[[128, 110, 110, 144, 148], [137, 146, 117, 149, 134]] Answer: 149
[[118, 125, 156, 133, 123, 121, 104], [110, 125, 140, 142, 129, 98, 140]] Answer: 98
[[136, 138, 104, 140, 135, 140], [144, 129, 120, 150, 127, 142]] Answer: 127
[[114, 125, 115, 125, 114, 124, 128], [156, 120, 144, 131, 156, 141, 116]] Answer: 141
[[103, 153, 110, 117, 157], [131, 155, 149, 150, 125]] Answer: 150
[[104, 110, 154, 147, 144, 101, 151], [105, 141, 134, 135, 140, 149, 153]] Answer: 149
[[109, 127, 155, 105, 131, 130, 121], [112, 123, 155, 119, 137, 132, 125]] Answer: 132
[[124, 138, 125, 134], [141, 124, 140, 100]] Answer: 140
[[121, 120, 150, 153, 141], [134, 151, 122, 126, 131]] Answer: 126
[[153, 115, 140, 142, 125, 128], [148, 124, 121, 132, 126, 103]] Answer: 126
---
Q:
array([[139, 128, 108, 139, 111, 121],
       [106, 132, 127, 111, 142, 116],
       [152, 121, 141, 129, 117, 122]])
A: 139

Q:
array([[126, 117, 140, 102, 112, 148],
       [127, 121, 141, 105, 114, 149],
       [126, 116, 139, 100, 112, 148]])
A: 126

Q:
array([[137, 132, 105, 123],
       [100, 153, 147, 126],
       [115, 117, 150, 150]])
A: 137

Q:
array([[154, 125, 123, 148, 114],
       [153, 128, 124, 145, 119],
       [153, 126, 125, 148, 115]])
A: 154

Q:
array([[115, 110, 148, 108],
       [113, 106, 150, 106],
       [116, 111, 144, 112]])
A: 115

Q:
array([[130, 147, 105, 122, 117, 148, 144],
       [120, 104, 135, 114, 117, 141, 107],
       [141, 128, 148, 134, 115, 151, 134]])
A: 130
---
[125 142 107 137 135] ans = 137
[151 110 128 155 112 123] ans = 112
[126 132 102 118] ans = 102
[154 114 157 135 156 149 137] ans = 149
[135 140 150 124 142 137] ans = 142
[102 103 112 106 114] ans = 106
[155 101 103 136 102 104] ans = 102
[114 149 102 118] ans = 102
[127 128 101 125] ans = 101
---
[[142 127 153 151 144]
 [104 133 109 113 108]] → 153

[[130 156 136 112 132 130 140]
 [116 125 140 125 135 130 138]
 [124 134 108 136 132 107 112]] → 140

[[115 129 126 111 106 123]
 [142 129 131 149 150 136]
 [115 128 126 107 108 121]] → 131

[[116 114 110 123 126]
 [108 107 126 109 107]
 [148 149 127 128 148]] → 126

[[126 145 149 145 139]
 [131 138 113 142 139]
 [149 140 146 137 124]] → 113

[[151 151 121 150]
 [152 152 121 152]
 [118 118 144 118]] → 121

[[145 106 117 105 113 121 142]
 [110 138 149 138 151 146 116]
 [106 140 150 139 146 129 119]] → 149

[[125 118 133 158 133]
 [127 152 127 129 126]] → 133

[[140 140 119 130 140 103 124]
 [125 115 133 142 123 114 117]
 [139 129 121 141 143 122 118]] → 133
---
[[128 113 139 150]
 [104 102 146 102]
 [128 119 131 154]]: 128, 154

[125 116 150 145 124 127]: 125, 127

[104 109 140 136 148]: 104, 148

[101 147 120 129 125]: 101, 125

[103 102 153 113 104]: 103, 104

[142 124 144 115 149 120 127]: 142, 127

[[155 119 150 132 129 117]
 [154 117 152 133 128 116]]: 155, 116

[155  99 149 157 102]: 155, 102

[129 154 123 125 103 133]: 129, 133

[128 126 139 136 142 101]: 128, 101
---
[[143 139 130 149 136 141 126 122 117]
 [142 130 110 115 138 136 137 138 130]
 [121 105 135 129 123 123 113 118 122]
 [144 141 125 137 147 142 131 128 116]
 [103 132 143 119 126 137 129 130 136]
 [135 115 131 145 118 128 116 115 120]] 116

[[134 130 133 121 134 130 128 129 131 129 129 138 124 134 149 122]
 [128 130 138 123 126 141 131 132 126 130 132 125 129 129 142 127]
 [124 129 125 126 135 131 126 126 127 128 132 128 130 131 125 130]
 [117 122 135 133 129 141 130 133 129 129 129 129 124 117 128 126]
 [130 123 112 128 124 143 125 124 129 128 127 125 128 125 123 126]
 [129 132 127 129 138 133 134 129 128 129 128 128 127 122 121 130]
 [128 129 126 125 130 132 126 133 125 127 129 126 128 132 126 125]] 132

[[133 117 145 136 141 136 130 129 136 134 149]
 [133 119 144 136 140 136 130 130 136 134 147]
 [133 119 143 136 139 135 130 130 135 133 145]
 [125 156 113 130 121 128 137 139 120 131 109]
 [133 119 144 136 140 136 130 130 136 134 147]] 136

[[121 123 123 117 125 114 112 135 126 134 146 127 131 137]
 [137 129 118 127 106 113 128 133 111 124 128 128 124 129]
 [119 112 120 101 118 110 118 138 121 133 124 142 134 132]
 [118 113 122 108 119 122 116 142 121 128 126 132 129 126]
 [123 115 121 112 127 126 105 145 122 139 127 139 143 132]
 [123 122 113 113 125 120 108 139 132 136 128 129 126 134]] 129

[[132 120 143 145 117 137 130 143 149 137]
 [132 122 123 126 118 138 129 114 121 136]
 [114 110 145 141 129 115 149 149 139 124]
 [123 113 146 145 117 127 141 150 149 137]
 [111 116 131 119 149 106 141 127 116 109]
 [111 111 140 131 139 107 149 140 126 114]
 [117 110 146 141 121 121 146 151 144 130]
 [119 112 146 144 119 124 144 151 147 134]
 [115 122 123 118 149 111 130 114 114 109]
 [111 115 130 118 149 106 139 124 114 111]] 124

[[142 145 147 150 150 150 150 148]
 [144 147 149 150 150 150 148 147]
 [136 140 145 147 149 150 150 150]
 [128 132 137 141 144 146 149 150]
 [139 143 146 149 149 151 151 149]
 [148 149 150 150 149 148 145 142]
 [150 150 150 149 147 144 142 138]
 [134 138 142 145 148 149 150 150]
 [130 136 140 143 146 147 149 150]
 [146 148 149 151 150 149 147 145]
 [150 150 150 149 149 146 144 140]] 146

[[124 122 123 120 129 129 129 129 128 118 130 120 131 128 124 132]
 [136 151 126 121 127 129 128 131 129 117 126 116 129 132 141 129]
 [119 111 121 118 131 129 129 128 128 117 132 120 132 127 118 133]
 [122 115 122 120 130 129 129 129 129 120 131 122 132 128 121 132]
 [134 140 131 136 126 130 128 133 130 140 128 138 132 130 136 130]
 [121 111 124 125 130 129 129 129 129 128 132 130 132 127 119 132]
 [117 105 120 120 131 130 129 130 129 122 134 125 135 127 115 135]] 127

[[148 129 139 126 107 123 126 128 119 135]
 [138 152 149 106 112 105 146 144 134 147]
 [148 128 131 136 131 132 139 139 134 126]
 [147 139 138 128 131 123 149 149 143 134]
 [143 129 138 137 124 126 139 141 145 141]] 141
---
Input:
121	140	116	126	132	133	108
129	125	110	108	115	148	141
149	144	134	133	129	139	114
Output: 108

Input:
128	143	107	107	136	145
145	108	110	150	149	110
137	148	148	107	141	147
Output: 145

Input:
103	149	152	119	110	125
117	115	120	129	118	115
137	101	129	130	130	154
Output: 125

Input:
113	105	125	129	131
132	122	125	129	131
140	147	125	129	131
Output: 131

Input:
111	127	122	135	127	110	133
143	129	147	107	138	105	132
129	118	107	141	124	128	112
Output: 133

Input:
115	130	139	99
116	133	132	101
122	125	141	111
Output: 99

Input:
125	132	123	130	117
126	121	144	127	107
127	125	134	132	150
Output: 117

Input:
128	125	127	109
155	120	118	143
125	131	122	103
Output: 109
---
[[100 109 128 121 113]
 [100 108 128 121 113]] | 100

[[120 112 125 138]
 [157 152 105 116]] | 120

[[153 147 141 111 132 153]
 [133 127 119 145 137 130]] | 153

[[113 154 126 123 152 134 110]
 [140 153 139 157 118 136 128]] | 113

[[100 131 135 137 132]
 [104 114 129 141 116]] | 100

[[135 138 142 113 130 126 133]
 [128 113 122 129 113 133 154]] | 135

[[105 104 105 145 145 100]
 [134 134 134 109 111 134]] | 105
